Here is a tiny trained network, its code and every weight. The questions are about switching its units off for an input and a target symbol, where a switched-off unit gives its printed mean instead of its output.

import numpy as np


def w(rows, s, z=0):
    codes = np.array(rows[::2]) - 128.0
    scale = np.full(codes.shape[1], s)
    scale[-1] = z or s
    return codes * scale


def norm(h):
    return h / np.sqrt((h * h).mean(-1, keepdims=True) + 1e-5)


def f(y):
    return np.maximum(y, 0)


def softmax(a):
    e = np.exp(a - a.max(-1, keepdims=True))
    return e / e.sum(-1, keepdims=True)


def log_softmax(a):
    a = a - a.max(-1, keepdims=True)
    return a - np.log(np.exp(a).sum(-1, keepdims=True))


def net(x, mask):
    ids = ['ΔΘΛΞΦαβγεζημπστψ'.index(c) for c in x.split()]
    T = len(ids)
    res = E[ids] + P[:T]
    r = norm(res)
    for j in range(2):
        rows = slice(3 * j, 3 * j + 3)
        q, k, v = (r @ M[0][rows].T for M in (Q, K, V))
        z = softmax(np.where(np.tri(T) > 0, q @ k.T / 3**0.5, -1e9)) @ v
        o = O[0][rows]
        res = res + np.where(mask[j], z, o[:, -1]) @ o[:, :-1]
    y = f(norm(res) @ A[0][:, :-1].T + A[0][:, -1])
    res = res + np.where(mask[2:6], y, B[0][:, -1]) @ B[0][:, :-1]
    return log_softmax(norm(res)[-1] @ U[:, :-1].T + U[:, -1])


Q, K, V, O, A, B = {}, {}, {}, {}, {}, {}
E = w([
[137,123,126,75],'Δ',
[197,138,254,137],'Θ',
[167,167,200,122],'Λ',
[120,22,117,57],'Ξ',
[220,110,225,145],'Φ',
[155,51,138,116],'α',
[152,124,104,138],'β',
[164,158,131,141],'γ',
[170,169,166,191],'ε',
[65,82,72,128],'ζ',
[97,136,87,181],'η',
[67,158,75,118],'μ',
[162,69,203,102],'π',
[160,109,173,110],'σ',
[146,99,50,131],'τ',
[167,188,130,142],'ψ',
],0.017)
P = w([
[114,127,146,194],'0',
[110,125,148,189],'1',
[189,152,48,4],'2',
[121,121,132,170],'3',
[109,124,145,182],'4',
[229,173,62,4],'5',
[125,117,119,161],'6',
[111,125,145,181],'7',
[189,170,39,9],'8',
],0.011)
Q[0] = w([
[124,127,145,210],'head 0',
[202,138,113,123],'head 0',
[135,101,180,186],'head 0',
[108,147,126,251],'head 1',
[136,156,149,77],'head 1',
[172,104,227,171],'head 1',
],0.011)
K[0] = w([
[241,82,163,251],'head 0',
[112,151,158,105],'head 0',
[244,36,179,160],'head 0',
[117,170,106,207],'head 1',
[152,154,222,22],'head 1',
[154,58,224,163],'head 1',
],0.012)
V[0] = w([
[204,113,145,170],'head 0',
[80,106,124,172],'head 0',
[241,49,103,148],'head 0',
[74,139,17,69],'head 1',
[146,105,126,1],'head 1',
[110,111,84,248],'head 1',
],0.0046)
O[0] = w([
[164,160,218,203,136],'head 0',
[89,71,212,44,162],'head 0',
[157,123,66,186,91],'head 0',
[168,188,144,254,70],'head 1',
[51,120,225,23,250],'head 1',
[218,160,147,86,2],'head 1',
],0.0049,0.00079)
A[0] = w([
[174,202,112,167,102],'neuron 0',
[200,139,182,54,102],'neuron 1',
[205,191,56,9,254],'neuron 2',
[123,203,202,116,99],'neuron 3',
],0.013,0.0063)
B[0] = w([
[156,123,137,76,166],'neuron 0',
[62,163,96,165,185],'neuron 1',
[3,75,36,88,248],'neuron 2',
[134,128,101,60,152],'neuron 3',
],0.014,0.012)
U = w([
[61,96,197,48,101],'Δ',
[102,173,210,111,211],'Θ',
[120,190,158,44,166],'Λ',
[118,35,161,89,73],'Ξ',
[130,131,184,183,242],'Φ',
[164,31,147,155,166],'α',
[195,95,77,111,106],'β',
[191,118,108,53,80],'γ',
[202,153,148,108,254],'ε',
[94,71,95,251,17],'ζ',
[171,146,86,196,131],'η',
[97,230,100,176,170],'μ',
[71,73,207,163,91],'π',
[54,134,172,212,45],'σ',
[166,81,56,152,51],'τ',
[171,140,106,29,68],'ψ',
],0.02,0.0088)

Each question gives the input, a string of symbols that net reads in full, and the target symbol t.
The units are the heads (3 rows each of Q, K, V and O) and the neurons (one row each of A and B). Each row of codes is followed by its name. A weight is (code - 128) times the scale printed after its matrix; where a second scale follows, it is the last column's (O, A, B and U).
mask holds one flag per unit, heads first, then neurons. A switched-off unit (its flag False) gives its mean, the last column of its rows in O or B, instead of its output. The means were averaged over made-up inputs and are rounded, as every weight is.
A unit's drop is (log p(t) with every unit on - log p(t) with that unit switched off) / (log p(t) with every unit on - log p(t) with every unit switched off).
The circuit of an input: a set's keep is (log p(t) with only the set's units on - log p(t) with every unit switched off) / (log p(t) with every unit on - log p(t) with every unit switched off). Starting from all 6 units, units are removed one at a time, each time the one whose removal leaves the highest keep (on an exact tie, the one counted first), for as long as the keep stays at least 0.8.
units of the circuit, in order: the units of the circuit, biggest drop first
most important unit: the unit with the biggest drop
top k neurons: the k neurons with the biggest drops, biggest first
which heads matter: for each layer, one digit per head in row order, 1 if its drop is at least 0.15 and else 0, layers parted by /
drop when u is switched off: that unit's drop, to one decimal
input Λ ψ Ξ ζ, target ζ: most important unit	neuron 2
input β ε ζ τ η η Δ β, target β: which heads matter	11
input Δ μ μ ζ, target ζ: which heads matter	01
input α μ Φ ε μ μ ζ Φ, target Φ: which heads matter	00
input ζ α η σ, target σ: units of the circuit, in order	[neuron 1; neuron 2; head 0; head 1]
input π μ μ ψ, target ψ: units of the circuit, in order	[neuron 0; neuron 1]
input Δ μ τ μ ζ α ε, target ε: units of the circuit, in order	[neuron 2; neuron 0]
input π β Λ Δ σ, target σ: units of the circuit, in order	[neuron 1; neuron 2; neuron 0]
input ζ ε γ μ ε Φ ζ μ, target μ: top 2 neurons	[neuron 2; neuron 3]
input ε γ β Θ μ, target μ: drop when head 1 is switched off	0.3
input μ α π ε Δ Φ μ Λ, target Λ: drop when head 1 is switched off	0.1
input Δ Ξ α Λ π Φ Θ, target Θ: drop when neuron 1 is switched off	0.2
input γ Ξ Δ α σ Λ π, target π: drop when neuron 1 is switched off	0.3
